Below are the code and all the weights of a small trained network. Each question names an input and a target symbol and asks about switching units off, where a switched-off unit gives its printed mean instead of its output.

import numpy as np


def w(rows, s, z=0):
    codes = np.array(rows[::2]) - 128.0
    scale = np.full(codes.shape[1], s)
    scale[-1] = z or s
    return codes * scale


def f(y):
    return np.maximum(y, 0)


def softmax(a):
    e = np.exp(a - a.max(-1, keepdims=True))
    return e / e.sum(-1, keepdims=True)


def log_softmax(a):
    a = a - a.max(-1, keepdims=True)
    return a - np.log(np.exp(a).sum(-1, keepdims=True))


def net(x, mask):
    ids = ['αδεζηλξπφψ'.index(c) for c in x.split()]
    T = len(ids)
    res = E[ids] + P[:T]
    r = res
    for j in range(3):
        rows = slice(4 * j, 4 * j + 4)
        q, k, v = (r @ M[0][rows].T for M in (Q, K, V))
        z = softmax(np.where(np.tri(T) > 0, q @ k.T / 4**0.5, -1e9)) @ v
        o = O[0][rows]
        res = res + np.where(mask[j], z, o[:, -1]) @ o[:, :-1]
    y = f(res @ A[0][:, :-1].T + A[0][:, -1])
    res = res + np.where(mask[3:7], y, B[0][:, -1]) @ B[0][:, :-1]
    return log_softmax(res[-1] @ U[:, :-1].T + U[:, -1])


Q, K, V, O, A, B = {}, {}, {}, {}, {}, {}
E = w([
[106,146,144,173],'α',
[213,116,76,4],'δ',
[119,131,100,95],'ε',
[153,143,127,166],'ζ',
[130,132,109,105],'η',
[137,138,115,135],'λ',
[110,135,144,74],'ξ',
[135,137,95,157],'π',
[133,142,153,102],'φ',
[95,139,132,132],'ψ',
],0.017)
P = w([
[122,131,115,126],'0',
[163,162,152,137],'1',
[139,214,134,118],'2',
[88,191,92,115],'3',
[91,91,70,127],'4',
[153,71,142,135],'5',
[176,128,213,117],'6',
[143,255,134,118],'7',
[92,147,48,151],'8',
[119,106,96,136],'9',
[125,31,127,142],'10',
[147,123,148,140],'11',
[141,119,124,143],'12',
[68,161,115,154],'13',
],0.016)
Q[0] = w([
[138,52,131,139],'head 1',
[115,31,138,116],'head 1',
[131,95,155,113],'head 1',
[140,44,148,141],'head 1',
[155,113,116,152],'head 2',
[180,107,101,41],'head 2',
[126,132,118,56],'head 2',
[102,140,142,212],'head 2',
[110,36,137,156],'head 3',
[122,10,151,145],'head 3',
[122,5,105,123],'head 3',
[47,164,5,141],'head 3',
],0.016)
K[0] = w([
[143,203,128,134],'head 1',
[139,194,119,108],'head 1',
[116,170,141,117],'head 1',
[143,211,142,121],'head 1',
[141,167,141,106],'head 2',
[105,179,169,175],'head 2',
[104,127,155,189],'head 2',
[157,94,96,64],'head 2',
[157,195,170,138],'head 3',
[156,225,164,122],'head 3',
[213,204,169,99],'head 3',
[179,2,190,143],'head 3',
],0.017)
V[0] = w([
[89,127,133,117],'head 1',
[89,148,87,109],'head 1',
[80,147,3,134],'head 1',
[65,131,124,121],'head 1',
[96,135,134,151],'head 2',
[156,114,110,80],'head 2',
[149,151,140,68],'head 2',
[98,88,148,129],'head 2',
[173,140,157,218],'head 3',
[223,133,73,214],'head 3',
[121,177,232,129],'head 3',
[41,133,169,222],'head 3',
],0.013)
O[0] = w([
[137,112,88,149,135],'head 1',
[129,45,108,175,182],'head 1',
[148,28,163,181,241],'head 1',
[147,102,80,168,162],'head 1',
[137,117,113,182,89],'head 2',
[118,129,115,84,199],'head 2',
[73,129,108,92,219],'head 2',
[147,163,90,145,24],'head 2',
[219,194,172,128,194],'head 3',
[186,146,250,120,181],'head 3',
[106,234,84,120,179],'head 3',
[241,171,32,221,254],'head 3',
],0.012,0.0029)
A[0] = w([
[80,136,139,6,14],'neuron 1',
[184,244,160,183,29],'neuron 2',
[143,98,180,2,89],'neuron 3',
[157,221,127,195,1],'neuron 4',
],0.0073,0.0036)
B[0] = w([
[220,169,132,187,178],'neuron 1',
[130,98,132,2,254],'neuron 2',
[180,191,23,165,178],'neuron 3',
[139,35,88,72,226],'neuron 4',
],0.0071,0.0098)
U = w([
[127,144,196,47,133],'α',
[87,209,117,124,254],'δ',
[155,162,77,254,150],'ε',
[126,146,167,152,154],'ζ',
[167,125,193,186,145],'η',
[76,149,98,103,116],'λ',
[186,105,72,93,79],'ξ',
[99,54,139,109,81],'π',
[101,97,149,112,141],'φ',
[109,169,123,100,60],'ψ',
],0.0084,0.0033)

Each question gives the input, a string of symbols that net reads in full, and the target symbol t.
The units are the heads (4 rows each of Q, K, V and O) and the neurons (one row each of A and B). Each row of codes is followed by its name. A weight is (code - 128) times the scale printed after its matrix; where a second scale follows, it is the last column's (O, A, B and U).
mask holds one flag per unit, heads first, then neurons. A switched-off unit (its flag False) gives its mean, the last column of its rows in O or B, instead of its output. The means were averaged over made-up inputs and are rounded, as every weight is.
A unit's drop is (log p(t) with every unit on - log p(t) with that unit switched off) / (log p(t) with every unit on - log p(t) with every unit switched off).
The circuit of an input: a set's keep is (log p(t) with only the set's units on - log p(t) with every unit switched off) / (log p(t) with every unit on - log p(t) with every unit switched off). Starting from all 7 units, units are removed one at a time, each time the one whose removal leaves the highest keep (on an exact tie, the one counted first), for as long as the keep stays at least 0.8.
circuit, biggest first: the units of the circuit, biggest drop first
most important unit: the unit with the biggest drop
top k neurons: the k neurons with the biggest drops, biggest first
drop when u is switched off: that unit's drop, to one decimal
input ζ η φ α ζ η, target δ: most important unit -> head 3
input π ψ ζ α, target η: circuit, biggest first -> [head 3; head 1; head 2]
input ε α ψ α π ζ α π, target η: circuit, biggest first -> [head 3; neuron 2]
input α ζ ζ ψ π ψ α ζ α α ψ ε α α, target ε: circuit, biggest first -> [head 3; neuron 2]
input α α ψ, target ξ: circuit, biggest first -> [head 3; neuron 2; neuron 4]
input α λ α ζ, target ξ: circuit, biggest first -> [head 3; neuron 2; neuron 4]
input α ψ ψ α ψ ζ ψ ε, target ε: circuit, biggest first -> [head 3; neuron 2; head 2]
input π ψ π α ζ π, target η: circuit, biggest first -> [head 3; head 1; head 2]
input α α φ α ε ψ φ α ξ, target ε: circuit, biggest first -> [neuron 2; head 2]
input ζ λ λ, target α: circuit, biggest first -> [head 3; neuron 2]
input α α ζ ψ π α ψ α, target η: circuit, biggest first -> [head 3; head 2]
input ψ α α δ δ α φ α α α, target δ: circuit, biggest first -> [head 3; head 2; neuron 4]
input ψ α ε π π α ψ ε, target η: top 2 neurons -> [neuron 2; neuron 4]
input η α ξ ε α ψ π α ψ, target ε: top 2 neurons -> [neuron 2; neuron 4]
input π α α α α ψ ψ η π ψ, target ε: most important unit -> head 1
input α α α π, target ξ: top 2 neurons -> [neuron 2; neuron 4]
input ε α ψ α ε ζ α φ ζ λ ψ, target δ: drop when neuron 4 is switched off -> 0.1
input ζ π α ε ζ ζ α ζ π, target α: drop when head 3 is switched off -> 0.8
input ζ ζ ζ φ α ζ φ π α ζ α α λ α, target ξ: drop when neuron 2 is switched off -> 0.4
input ε φ α α α ε ε α η, target π: most important unit -> head 3
